Below are the code and all the weights of a small trained network. Each question names an input and a class and asks about switching units off, where a switched-off unit gives its printed mean instead of its output.

import numpy as np


def w(rows, s, z=0):
    codes = np.array(rows[::2]) - 128.0
    scale = np.full(codes.shape[1], s)
    scale[-1] = z or s
    return codes * scale


def norm(h):
    return h / np.sqrt((h * h).mean(-1, keepdims=True) + 1e-5)


def f(y):
    return y / 2 * (1 + np.tanh(0.7978845608 * (y + 0.044715 * y**3)))


def log_softmax(a):
    a = a - a.max(-1, keepdims=True)
    return a - np.log(np.exp(a).sum(-1, keepdims=True))


def net(x, mask):
    res = np.array(x, float).reshape(1, 4) / 4 @ E
    u = 0
    for l in range(2):
        y = f(norm(res) @ A[l][:, :-1].T + A[l][:, -1])
        res = res + np.where(mask[u : u + 13], y, B[l][:, -1]) @ B[l][:, :-1]
        u += 13
    return log_softmax(norm(res)[-1] @ U[:, :-1].T + U[:, -1])


A, B = {}, {}
E = w([
[245,69,68,133,178],'x0',
[185,147,175,65,87],'x1',
[104,25,107,123,28],'x2',
[137,54,255,153,172],'x3',
],0.00037)
A[0] = w([
[189,163,171,40,95,3],'L0N0',
[209,173,198,22,67,97],'L0N1',
[120,127,123,115,136,150],'L0N2',
[126,60,125,166,36,133],'L0N3',
[218,175,201,14,66,84],'L0N4',
[130,118,132,133,121,174],'L0N5',
[115,33,250,115,203,76],'L0N6',
[51,97,73,218,201,88],'L0N7',
[140,209,146,182,206,137],'L0N8',
[107,87,176,99,162,153],'L0N9',
[129,129,128,131,125,115],'L0N10',
[81,117,96,211,180,156],'L0N11',
[128,128,128,127,128,128],'L0N12',
],0.0022,0.00071)
B[0] = w([
[77,122,80,187,168,95],'L0N0',
[36,58,81,237,168,248],'L0N1',
[130,125,135,140,117,151],'L0N2',
[114,84,174,4,154,233],'L0N3',
[42,59,73,222,174,254],'L0N4',
[131,116,140,119,119,178],'L0N5',
[197,203,113,211,6,249],'L0N6',
[62,64,79,232,147,174],'L0N7',
[107,58,162,79,128,210],'L0N8',
[156,134,140,154,79,175],'L0N9',
[128,131,126,126,131,115],'L0N10',
[81,68,115,184,129,197],'L0N11',
[128,128,128,128,128,128],'L0N12',
],0.0015,0.00035)
A[1] = w([
[127,57,138,68,56,41],'L1N0',
[167,118,83,155,125,74],'L1N1',
[188,96,79,158,136,3],'L1N2',
[158,184,168,158,184,169],'L1N3',
[141,205,155,138,200,132],'L1N4',
[119,190,30,73,120,59],'L1N5',
[131,88,159,122,107,190],'L1N6',
[7,201,178,135,70,51],'L1N7',
[102,101,90,186,118,46],'L1N8',
[115,197,20,65,118,50],'L1N9',
[145,223,147,151,207,129],'L1N10',
[251,61,65,143,166,13],'L1N11',
[147,204,154,137,204,126],'L1N12',
],0.0023,0.0005)
B[1] = w([
[68,88,47,112,124,175],'L1N0',
[102,168,185,119,143,130],'L1N1',
[86,181,184,103,149,121],'L1N2',
[113,107,91,117,67,139],'L1N3',
[121,67,93,91,75,117],'L1N4',
[158,102,213,191,95,158],'L1N5',
[133,150,62,144,117,186],'L1N6',
[223,209,154,49,242,255],'L1N7',
[87,158,163,149,185,160],'L1N8',
[191,110,220,224,70,173],'L1N9',
[103,46,90,84,65,132],'L1N10',
[98,250,185,49,168,211],'L1N11',
[96,74,89,85,63,113],'L1N12',
],0.0017,0.0005)
U = w([
[226,147,203,238,9,254],'0',
[166,235,165,2,216,168],'1',
[75,3,31,39,57,65],'2',
[30,125,99,233,230,13],'3',
],0.0055,0.00096)

Each question gives the input, the list of numbers given to net, and the class t.
The units are the neurons (one row each of A and B). Each row of codes is followed by its name. A weight is (code - 128) times the scale printed after its matrix; where a second scale follows, it is the last column's (A, B and U).
mask holds one flag per neuron, layer by layer. A switched-off neuron (its flag False) gives its mean, the last column of its row in B, instead of its output. The means were averaged over made-up inputs and are rounded, as every weight is.
A unit's drop is (log p(t) with every unit on - log p(t) with that unit switched off) / (log p(t) with every unit on - log p(t) with every unit switched off).
unit that matters most: the unit with the biggest drop
k most important neurons: the k neurons with the biggest drops, biggest first
k most important neurons of layer l: the k neurons of layer l with the biggest drops, biggest first
input [-3,-2,0,-2], class 1: most important neuron of layer 0 -> L0N7
input [-4,1,-7,-4], class 2: 2 most important neurons -> L1N10; L0N6
input [-6,1,3,-7], class 0: 4 most important neurons of layer 1 -> L1N9; L1N5; L1N11; L1N2
input [-4,-4,2,6], class 0: 4 most important neurons -> L0N6; L1N11; L0N4; L0N1
input [-5,2,-5,8], class 0: 3 most important neurons -> L0N6; L1N11; L0N3
input [1,6,-7,-6], class 2: 2 most important neurons of layer 1 -> L1N10; L1N12
input [-7,-1,5,-4], class 1: 2 most important neurons -> L1N7; L0N6
input [-6,8,-2,-5], class 3: 2 most important neurons -> L0N1; L0N4
input [-5,5,7,-8], class 0: 2 most important neurons of layer 0 -> L0N8; L0N11
input [-7,1,6,-5], class 1: 3 most important neurons of layer 0 -> L0N6; L0N8; L0N3
input [7,-5,0,-8], class 0: 3 most important neurons -> L1N9; L1N5; L1N7
input [-8,7,7,2], class 1: 3 most important neurons of layer 1 -> L1N7; L1N10; L1N12
input [-3,-6,3,8], class 0: 3 most important neurons of layer 0 -> L0N6; L0N4; L0N1
input [-8,-2,8,-5], class 1: unit that matters most -> L1N7
input [-3,6,6,-8], class 0: 2 most important neurons -> L1N9; L1N5
input [1,-2,6,-8], class 0: 3 most important neurons -> L1N9; L1N5; L0N8
input [-7,-5,6,-5], class 1: 2 most important neurons of layer 0 -> L0N4; L0N1
input [-8,-5,3,5], class 1: 3 most important neurons of layer 1 -> L1N7; L1N9; L1N5
input [-1,-4,-7,6], class 2: 2 most important neurons of layer 1 -> L1N10; L1N9
input [0,0,7,-7], class 0: unit that matters most -> L1N9
input [8,-8,4,-4], class 1: 2 most important neurons of layer 1 -> L1N11; L1N2
input [6,-2,3,-3], class 1: 2 most important neurons -> L1N11; L0N6
